Below are the code and all the weights of a small trained network. Each question names an input and a class and asks about switching units off, where a switched-off unit gives its printed mean instead of its output.

import numpy as np


def w(rows, s, z=0):
    codes = np.array(rows[::2]) - 128.0
    scale = np.full(codes.shape[1], s)
    scale[-1] = z or s
    return codes * scale


def f(y):
    return y / 2 * (1 + np.tanh(0.7978845608 * (y + 0.044715 * y**3)))


def log_softmax(a):
    a = a - a.max(-1, keepdims=True)
    return a - np.log(np.exp(a).sum(-1, keepdims=True))


def net(x, mask):
    res = np.array(x, float).reshape(1, 3) / 4 @ E
    y = f(res @ A[0][:, :-1].T + A[0][:, -1])
    res = res + np.where(mask, y, B[0][:, -1]) @ B[0][:, :-1]
    return log_softmax(res[-1] @ U[:, :-1].T + U[:, -1])


A, B = {}, {}
E = w([
[159,180,174,2,213,67],'x0',
[49,151,27,109,171,140],'x1',
[75,44,162,90,97,154],'x2',
],0.0064)
A[0] = w([
[147,111,145,131,127,134,228],'neuron 0',
[143,112,155,114,126,131,218],'neuron 1',
[123,187,54,149,168,131,170],'neuron 2',
[168,199,138,58,195,97,150],'neuron 3',
[117,150,133,96,160,116,180],'neuron 4',
[99,139,113,81,176,133,158],'neuron 5',
[137,202,114,88,161,106,210],'neuron 6',
[81,121,40,196,81,155,252],'neuron 7',
[181,143,143,163,89,135,189],'neuron 8',
[12,36,45,152,102,150,214],'neuron 9',
[169,65,252,69,116,116,204],'neuron 10',
[128,134,130,132,126,124,144],'neuron 11',
[156,220,96,109,178,118,223],'neuron 12',
[84,130,89,92,146,134,200],'neuron 13',
[116,134,88,167,99,153,247],'neuron 14',
[132,111,178,97,120,136,235],'neuron 15',
[72,55,113,100,120,147,188],'neuron 16',
[118,177,114,99,168,106,235],'neuron 17',
[134,146,119,127,140,123,137],'neuron 18',
[181,132,184,175,105,125,232],'neuron 19',
[63,97,133,76,146,132,173],'neuron 20',
[164,136,100,195,98,141,228],'neuron 21',
[133,162,145,109,159,122,148],'neuron 22',
[109,120,134,122,120,131,164],'neuron 23',
],0.011,0.0018)
B[0] = w([
[120,134,159,130,140,134,144],'neuron 0',
[108,134,149,120,130,125,146],'neuron 1',
[94,123,78,121,119,55,186],'neuron 2',
[142,221,108,88,190,165,228],'neuron 3',
[155,145,117,100,123,123,162],'neuron 4',
[183,122,121,87,111,113,171],'neuron 5',
[152,184,103,97,139,102,194],'neuron 6',
[139,76,70,205,169,135,241],'neuron 7',
[174,117,183,122,138,120,155],'neuron 8',
[121,65,64,151,94,238,255],'neuron 9',
[4,137,178,111,117,83,216],'neuron 10',
[130,129,131,129,130,126,130],'neuron 11',
[130,201,93,135,130,73,202],'neuron 12',
[172,100,113,110,102,116,169],'neuron 13',
[148,105,115,172,150,127,183],'neuron 14',
[88,144,146,114,120,120,161],'neuron 15',
[120,161,107,126,86,170,179],'neuron 16',
[163,150,105,90,124,95,184],'neuron 17',
[130,138,118,128,126,116,134],'neuron 18',
[173,100,208,97,151,121,170],'neuron 19',
[150,151,146,119,67,140,170],'neuron 20',
[184,108,159,167,136,100,182],'neuron 21',
[134,155,114,112,140,134,154],'neuron 22',
[122,131,128,126,123,141,136],'neuron 23',
],0.035,0.0082)
U = w([
[223,88,211,151,156,89,254],'0',
[205,128,90,67,52,165,100],'1',
[29,122,206,85,149,71,139],'2',
[158,57,73,176,148,215,147],'3',
[68,121,139,131,58,187,98],'4',
[193,255,103,70,166,70,57],'5',
[153,110,56,171,157,31,38],'6',
],0.0055,0.00061)

Each question gives the input, the list of numbers given to net, and the class t.
The units are the neurons (one row each of A and B). Each row of codes is followed by its name. A weight is (code - 128) times the scale printed after its matrix; where a second scale follows, it is the last column's (A, B and U).
mask holds one flag per neuron, in row order. A switched-off neuron (its flag False) gives its mean, the last column of its row in B, instead of its output. The means were averaged over made-up inputs and are rounded, as every weight is.
A unit's drop is (log p(t) with every unit on - log p(t) with that unit switched off) / (log p(t) with every unit on - log p(t) with every unit switched off).
The circuit of an input: a set's keep is (log p(t) with only the set's units on - log p(t) with every unit switched off) / (log p(t) with every unit on - log p(t) with every unit switched off). Starting from the 12 units with the biggest drops (on a tie, the unit counted first), units are removed one at a time, each time the one whose removal leaves the highest keep (on an exact tie, the one counted first), for as long as the keep stays at least 0.8.
units of the circuit, in order: the units of the circuit, biggest drop first
most important unit: the unit with the biggest drop
k most important neurons: the k neurons with the biggest drops, biggest first
drop when u is switched off: that unit's drop, to one decimal
input [-3,-6,7], class 2: units of the circuit, in order	(neuron 10)
input [-1,4,-5], class 6: units of the circuit, in order	(neuron 3; neuron 2)
input [5,0,8], class 2: 2 most important neurons	(neuron 10; neuron 9)
input [2,3,2], class 1: 2 most important neurons	(neuron 3; neuron 10)
input [6,7,7], class 1: 2 most important neurons	(neuron 20; neuron 13)
input [-1,5,-1], class 3: 2 most important neurons	(neuron 9; neuron 10)
input [-5,0,-8], class 6: 3 most important neurons	(neuron 9; neuron 2; neuron 7)
input [2,5,6], class 1: 2 most important neurons	(neuron 7; neuron 20)
input [-2,0,-6], class 6: 3 most important neurons	(neuron 3; neuron 9; neuron 2)
input [-3,6,-5], class 6: 2 most important neurons	(neuron 2; neuron 12)
input [-8,-7,2], class 0: 3 most important neurons	(neuron 19; neuron 8; neuron 21)
input [-2,3,-8], class 6: drop when neuron 7 is switched off	0.1
input [1,8,0], class 1: drop when neuron 9 is switched off	0.4
input [7,-8,0], class 2: drop when neuron 10 is switched off	1.7
input [-1,0,4], class 4: most important unit	neuron 7
